Below are the code and all the weights of a small trained network. Each question names an input and a target symbol and asks about switching units off, where a switched-off unit gives its printed mean instead of its output.

import numpy as np


def w(rows, s, z=0):
    codes = np.array(rows[::2]) - 128.0
    scale = np.full(codes.shape[1], s)
    scale[-1] = z or s
    return codes * scale


def f(y):
    return np.maximum(y, 0)


def softmax(a):
    e = np.exp(a - a.max(-1, keepdims=True))
    return e / e.sum(-1, keepdims=True)


def log_softmax(a):
    a = a - a.max(-1, keepdims=True)
    return a - np.log(np.exp(a).sum(-1, keepdims=True))


def net(x, mask):
    ids = ['ΓΠαδεσψ'.index(c) for c in x.split()]
    T = len(ids)
    res = E[ids] + P[:T]
    r = res
    for j in range(2):
        rows = slice(3 * j, 3 * j + 3)
        q, k, v = (r @ M[0][rows].T for M in (Q, K, V))
        z = softmax(np.where(np.tri(T) > 0, q @ k.T / 3**0.5, -1e9)) @ v
        o = O[0][rows]
        res = res + np.where(mask[j], z, o[:, -1]) @ o[:, :-1]
    y = f(res @ A[0][:, :-1].T + A[0][:, -1])
    res = res + np.where(mask[2:6], y, B[0][:, -1]) @ B[0][:, :-1]
    return log_softmax(res[-1] @ U[:, :-1].T + U[:, -1])


Q, K, V, O, A, B = {}, {}, {}, {}, {}, {}
E = w([
[80,156,101],'Γ',
[121,67,80],'Π',
[175,157,148],'α',
[189,118,17],'δ',
[124,195,132],'ε',
[122,144,95],'σ',
[124,254,237],'ψ',
],0.018)
P = w([
[87,249,78],'0',
[115,124,151],'1',
[117,126,148],'2',
[118,118,145],'3',
[121,124,143],'4',
[115,121,142],'5',
[110,94,132],'6',
[118,119,144],'7',
[117,125,143],'8',
],0.014)
Q[0] = w([
[77,177,107],'h0',
[95,157,211],'h0',
[143,205,159],'h0',
[142,58,218],'h1',
[160,130,149],'h1',
[252,102,148],'h1',
],0.022)
K[0] = w([
[74,36,162],'h0',
[79,192,213],'h0',
[60,157,89],'h0',
[44,1,242],'h1',
[145,119,167],'h1',
[193,8,221],'h1',
],0.015)
V[0] = w([
[81,171,77],'h0',
[149,90,159],'h0',
[83,102,87],'h0',
[54,168,241],'h1',
[97,87,73],'h1',
[248,158,115],'h1',
],0.013)
O[0] = w([
[132,61,147,255],'h0',
[133,173,114,41],'h0',
[208,134,167,163],'h0',
[248,124,143,30],'h1',
[114,77,168,157],'h1',
[50,203,62,168],'h1',
],0.012,0.0075)
A[0] = w([
[59,78,144,160],'n0',
[71,182,89,41],'n1',
[153,121,3,64],'n2',
[171,194,132,250],'n3',
],0.011,0.0012)
B[0] = w([
[230,223,222,243],'n0',
[132,1,108,255],'n1',
[160,244,24,170],'n2',
[24,102,195,153],'n3',
],0.0094,0.015)
U = w([
[49,48,173,74],'Γ',
[174,2,139,148],'Π',
[116,95,156,176],'α',
[91,93,97,228],'δ',
[131,105,144,73],'ε',
[171,140,138,4],'σ',
[103,135,197,53],'ψ',
],0.0093,0.0042)

Each question gives the input, a string of symbols that net reads in full, and the target symbol t.
The units are the heads (3 rows each of Q, K, V and O) and the neurons (one row each of A and B). Each row of codes is followed by its name. A weight is (code - 128) times the scale printed after its matrix; where a second scale follows, it is the last column's (O, A, B and U).
mask holds one flag per unit, heads first, then neurons. A switched-off unit (its flag False) gives its mean, the last column of its rows in O or B, instead of its output. The means were averaged over made-up inputs and are rounded, as every weight is.
A unit's drop is (log p(t) with every unit on - log p(t) with that unit switched off) / (log p(t) with every unit on - log p(t) with every unit switched off).
The circuit of an input: a set's keep is (log p(t) with only the set's units on - log p(t) with every unit switched off) / (log p(t) with every unit on - log p(t) with every unit switched off). Starting from all 6 units, units are removed one at a time, each time the one whose removal leaves the highest keep (on an exact tie, the one counted first), for as long as the keep stays at least 0.8.
units of the circuit, in order: the units of the circuit, biggest drop first
unit that matters most: the unit with the biggest drop
k most important neurons: the k neurons with the biggest drops, biggest first
which heads matter: for each layer, one digit per head in row order, 1 if its drop is at least 0.15 and else 0, layers parted by /
drop when u is switched off: that unit's drop, to one decimal
input ψ ψ α Γ Γ, target σ: which heads matter	01
input δ Γ Γ α α σ, target Γ: unit that matters most	n1
input Γ ε Γ ε, target Π: which heads matter	11
input α Γ δ ψ σ α σ α, target δ: units of the circuit, in order	n0; h1; h0
input Π δ δ σ, target ψ: 2 most important neurons	n0; n1
input Γ ψ Γ δ α ε, target Π: which heads matter	01
input Π Γ Γ Γ δ α δ Γ Γ, target ψ: which heads matter	01
input α α Γ σ, target δ: units of the circuit, in order	h1; n0; n2
input ψ ε ε δ δ Γ δ Γ δ, target δ: which heads matter	00
input ψ Γ σ, target σ: which heads matter	01
input α Γ σ σ ε α ε, target δ: which heads matter	01
input α σ α, target δ: 2 most important neurons	n0; n1
input δ σ Γ, target Γ: drop when n1 is switched off	1.7
input Π Γ Π Γ Γ, target ψ: drop when h0 is switched off	-0.1
input Γ ε σ, target Π: unit that matters most	h1
input Γ Γ σ, target Π: drop when h1 is switched off	1.8
